Below is a small trained network, with its code and all its weights. Each question gives an input and a target symbol and asks what happens when units are switched off, that is, made to give their printed mean instead of their output.

import numpy as np


def w(rows, s, z=0):
    codes = np.array(rows[::2]) - 128.0
    scale = np.full(codes.shape[1], s)
    scale[-1] = z or s
    return codes * scale


def norm(h):
    return h / np.sqrt((h * h).mean(-1, keepdims=True) + 1e-5)


def f(y):
    return y / 2 * (1 + np.tanh(0.7978845608 * (y + 0.044715 * y**3)))


def softmax(a):
    e = np.exp(a - a.max(-1, keepdims=True))
    return e / e.sum(-1, keepdims=True)


def log_softmax(a):
    a = a - a.max(-1, keepdims=True)
    return a - np.log(np.exp(a).sum(-1, keepdims=True))


def net(x, mask):
    ids = ['βδεζηπψω'.index(c) for c in x.split()]
    T = len(ids)
    res = E[ids] + P[:T]
    u = 0
    for l in range(3):
        q, k, v = (norm(res) @ M[l].T for M in (Q, K, V))
        z = softmax(np.where(np.tri(T) > 0, q @ k.T / 4**0.5, -1e9)) @ v
        res = res + np.where(mask[u], z, O[l][:, -1]) @ O[l][:, :-1]
        u += 1
        y = f(norm(res) @ A[l][:, :-1].T + A[l][:, -1])
        res = res + np.where(mask[u : u + 4], y, B[l][:, -1]) @ B[l][:, :-1]
        u += 4
    return log_softmax(norm(res)[-1] @ U[:, :-1].T + U[:, -1])


Q, K, V, O, A, B = {}, {}, {}, {}, {}, {}
E = w([
[203,160,165,117,128,133,106],'β',
[178,206,189,64,153,177,129],'δ',
[170,173,171,96,131,151,114],'ε',
[122,110,215,144,186,44,119],'ζ',
[245,203,163,89,147,139,122],'η',
[151,116,180,183,245,134,73],'π',
[150,197,68,129,185,122,56],'ψ',
[247,163,191,105,135,128,121],'ω',
],0.0013)
P = w([
[80,121,165,128,80,234,81],'0',
[164,143,108,129,95,113,254],'1',
[111,150,101,171,90,169,226],'2',
[84,211,168,148,149,172,33],'3',
[124,70,81,35,52,121,80],'4',
[111,152,87,176,110,129,233],'5',
[75,181,151,142,154,145,57],'6',
[231,64,209,93,92,183,161],'7',
],0.0023)
Q[0] = w([
[88,80,77,22,63,61,2],'L0H1',
[20,153,7,222,116,61,219],'L0H1',
[126,246,241,136,237,227,21],'L0H1',
[58,236,211,192,250,113,24],'L0H1',
],0.0056)
K[0] = w([
[232,202,129,100,250,1,246],'L0H1',
[138,244,249,227,92,235,109],'L0H1',
[33,51,38,210,205,41,95],'L0H1',
[33,140,76,208,223,43,64],'L0H1',
],0.0053)
V[0] = w([
[69,30,156,182,46,129,134],'L0H1',
[164,36,196,127,244,161,152],'L0H1',
[232,126,131,117,218,240,102],'L0H1',
[163,67,4,154,200,200,111],'L0H1',
],0.0024)
O[0] = w([
[125,188,188,199,151,83,64,119],'L0H1',
[70,94,111,113,210,21,139,120],'L0H1',
[134,94,56,155,193,129,179,253],'L0H1',
[158,126,60,86,254,208,35,64],'L0H1',
],0.0031,0.0018)
A[0] = w([
[99,178,157,103,254,145,55,74],'L0N1',
[53,174,204,112,131,108,123,105],'L0N2',
[204,159,76,133,87,147,198,250],'L0N3',
[113,190,181,186,164,138,100,100],'L0N4',
],0.0042,0.002)
B[0] = w([
[86,24,93,95,225,108,107,158],'L0N1',
[119,129,126,206,252,163,60,145],'L0N2',
[61,87,143,169,184,87,116,255],'L0N3',
[67,107,150,133,105,53,168,163],'L0N4',
],0.0037)
Q[1] = w([
[201,76,139,2,25,204,11],'L1H1',
[87,175,31,87,29,58,108],'L1H1',
[11,112,95,111,210,39,46],'L1H1',
[215,196,99,231,69,142,253],'L1H1',
],0.0053)
K[1] = w([
[187,123,123,75,134,2,180],'L1H1',
[183,111,161,233,191,82,235],'L1H1',
[76,54,147,170,224,105,68],'L1H1',
[151,206,141,139,16,243,209],'L1H1',
],0.0057)
V[1] = w([
[98,207,31,182,108,180,124],'L1H1',
[223,56,72,252,108,81,100],'L1H1',
[205,67,181,136,130,183,78],'L1H1',
[237,140,159,115,144,127,188],'L1H1',
],0.0034)
O[1] = w([
[223,108,173,196,151,200,124,102],'L1H1',
[167,100,195,137,230,45,120,52],'L1H1',
[99,92,72,149,178,78,74,160],'L1H1',
[3,51,147,123,155,96,143,1],'L1H1',
],0.0044,0.0024)
A[1] = w([
[84,89,143,161,130,74,230,136],'L1N1',
[184,104,115,140,32,151,153,69],'L1N2',
[136,50,96,80,33,131,252,3],'L1N3',
[96,176,101,225,188,79,152,62],'L1N4',
],0.0039,0.0013)
B[1] = w([
[66,71,61,28,112,195,63,197],'L1N1',
[105,159,82,181,124,109,189,166],'L1N2',
[187,58,96,252,134,138,132,182],'L1N3',
[152,135,195,140,93,145,50,251],'L1N4',
],0.0038,0.0022)
Q[2] = w([
[231,37,126,148,105,139,176],'L2H1',
[186,215,69,50,187,209,90],'L2H1',
[203,204,107,3,198,210,92],'L2H1',
[203,53,95,24,174,107,170],'L2H1',
],0.0059)
K[2] = w([
[238,39,145,99,52,116,195],'L2H1',
[181,228,85,78,229,178,124],'L2H1',
[216,254,74,8,251,64,125],'L2H1',
[191,43,118,19,208,74,197],'L2H1',
],0.005)
V[2] = w([
[168,69,68,98,81,158,2],'L2H1',
[156,169,55,105,245,92,113],'L2H1',
[232,54,106,34,187,78,150],'L2H1',
[158,51,107,206,82,117,153],'L2H1',
],0.0027)
O[2] = w([
[149,252,94,35,147,107,112,215],'L2H1',
[150,83,117,144,4,139,122,85],'L2H1',
[96,228,89,160,98,197,83,6],'L2H1',
[105,153,183,140,193,109,48,189],'L2H1',
],0.0031,0.0022)
A[2] = w([
[98,110,156,243,98,64,233,57],'L2N1',
[72,86,208,82,83,1,205,2],'L2N2',
[88,64,68,157,121,183,249,60],'L2N3',
[182,78,47,185,148,178,130,134],'L2N4',
],0.0045,0.0033)
B[2] = w([
[190,189,1,39,167,54,209,188],'L2N1',
[18,199,199,15,100,165,205,123],'L2N2',
[78,71,149,196,93,94,27,147],'L2N3',
[67,124,202,85,61,175,150,251],'L2N4',
],0.0039,0.0021)
U = w([
[195,183,246,227,239,51,13,249],'β',
[36,20,43,237,26,38,232,221],'δ',
[242,227,44,117,191,16,240,97],'ε',
[22,214,246,21,129,101,228,223],'ζ',
[3,11,196,216,36,228,70,130],'η',
[198,231,18,22,16,240,24,13],'π',
[231,221,242,236,28,242,222,28],'ψ',
[25,28,27,13,236,112,23,26],'ω',
],0.0061,0.0013)

Each question gives the input, a string of symbols that net reads in full, and the target symbol t.
The units are the heads (4 rows each of Q, K, V and O) and the neurons (one row each of A and B). Each row of codes is followed by its name. A weight is (code - 128) times the scale printed after its matrix; where a second scale follows, it is the last column's (O, A, B and U).
mask holds one flag per unit, layer by layer, with each layer's heads first. A switched-off unit (its flag False) gives its mean, the last column of its rows in O or B, instead of its output. The means were averaged over made-up inputs and are rounded, as every weight is.
A unit's drop is (log p(t) with every unit on - log p(t) with that unit switched off) / (log p(t) with every unit on - log p(t) with every unit switched off).
The circuit of an input: a set's keep is (log p(t) with only the set's units on - log p(t) with every unit switched off) / (log p(t) with every unit on - log p(t) with every unit switched off). Starting from the 12 units with the biggest drops (on a tie, the unit counted first), units are removed one at a time, each time the one whose removal leaves the highest keep (on an exact tie, the one counted first), for as long as the keep stays at least 0.8.
circuit, biggest first: the units of the circuit, biggest drop first
most important unit: the unit with the biggest drop
k most important neurons: the k neurons with the biggest drops, biggest first
k most important neurons of layer l: the k neurons of layer l with the biggest drops, biggest first
input β β δ ε η η, target β: circuit, biggest first	L1N4; L0N3
input ω δ η, target ω: circuit, biggest first	L0N3; L1N1
input ω ε π, target ω: most important unit	L1N1
input β ψ π δ β ω, target β: 2 most important neurons of layer 1	L1N4; L1N1
input δ ψ ζ β ψ δ, target δ: 3 most important neurons of layer 2	L2N1; L2N3; L2N4
input δ ζ ζ ε ε ψ ε ψ, target ε: 4 most important neurons	L2N1; L0N3; L1N1; L1N3
input ε δ ω η ω β ε, target ψ: 2 most important neurons	L0N2; L1N1
input ε ε δ, target ε: circuit, biggest first	L2H1; L2N1
input π ε π ψ δ η ω, target π: circuit, biggest first	L2H1; L0H1
input δ η π η π ω ω η, target π: circuit, biggest first	L2H1; L1H1
input ζ ψ ε β β δ, target ζ: circuit, biggest first	L0H1; L2N2
input ω η η π η, target η: 3 most important neurons	L1N3; L0N2; L1N4
input ψ ε ζ δ π, target ε: 2 most important neurons of layer 1	L1N1; L1N2
input ζ δ η β π ζ, target ζ: circuit, biggest first	L2N2; L2H1
input ψ ε ψ, target ψ: circuit, biggest first	L1H1
input η ω ε δ β π, target η: 2 most important neurons	L1N1; L0N2
input β δ δ η δ ε, target β: 4 most important neurons	L1N4; L0N3; L1N1; L0N1
input η ε ψ η δ, target ε: 3 most important neurons	L0N3; L0N1; L1N3
input ψ ψ η δ ε ε ε ω, target ε: 4 most important neurons	L1N2; L2N1; L0N1; L0N3
input η ε ω δ η δ δ, target η: 3 most important neurons	L1N4; L1N1; L2N3
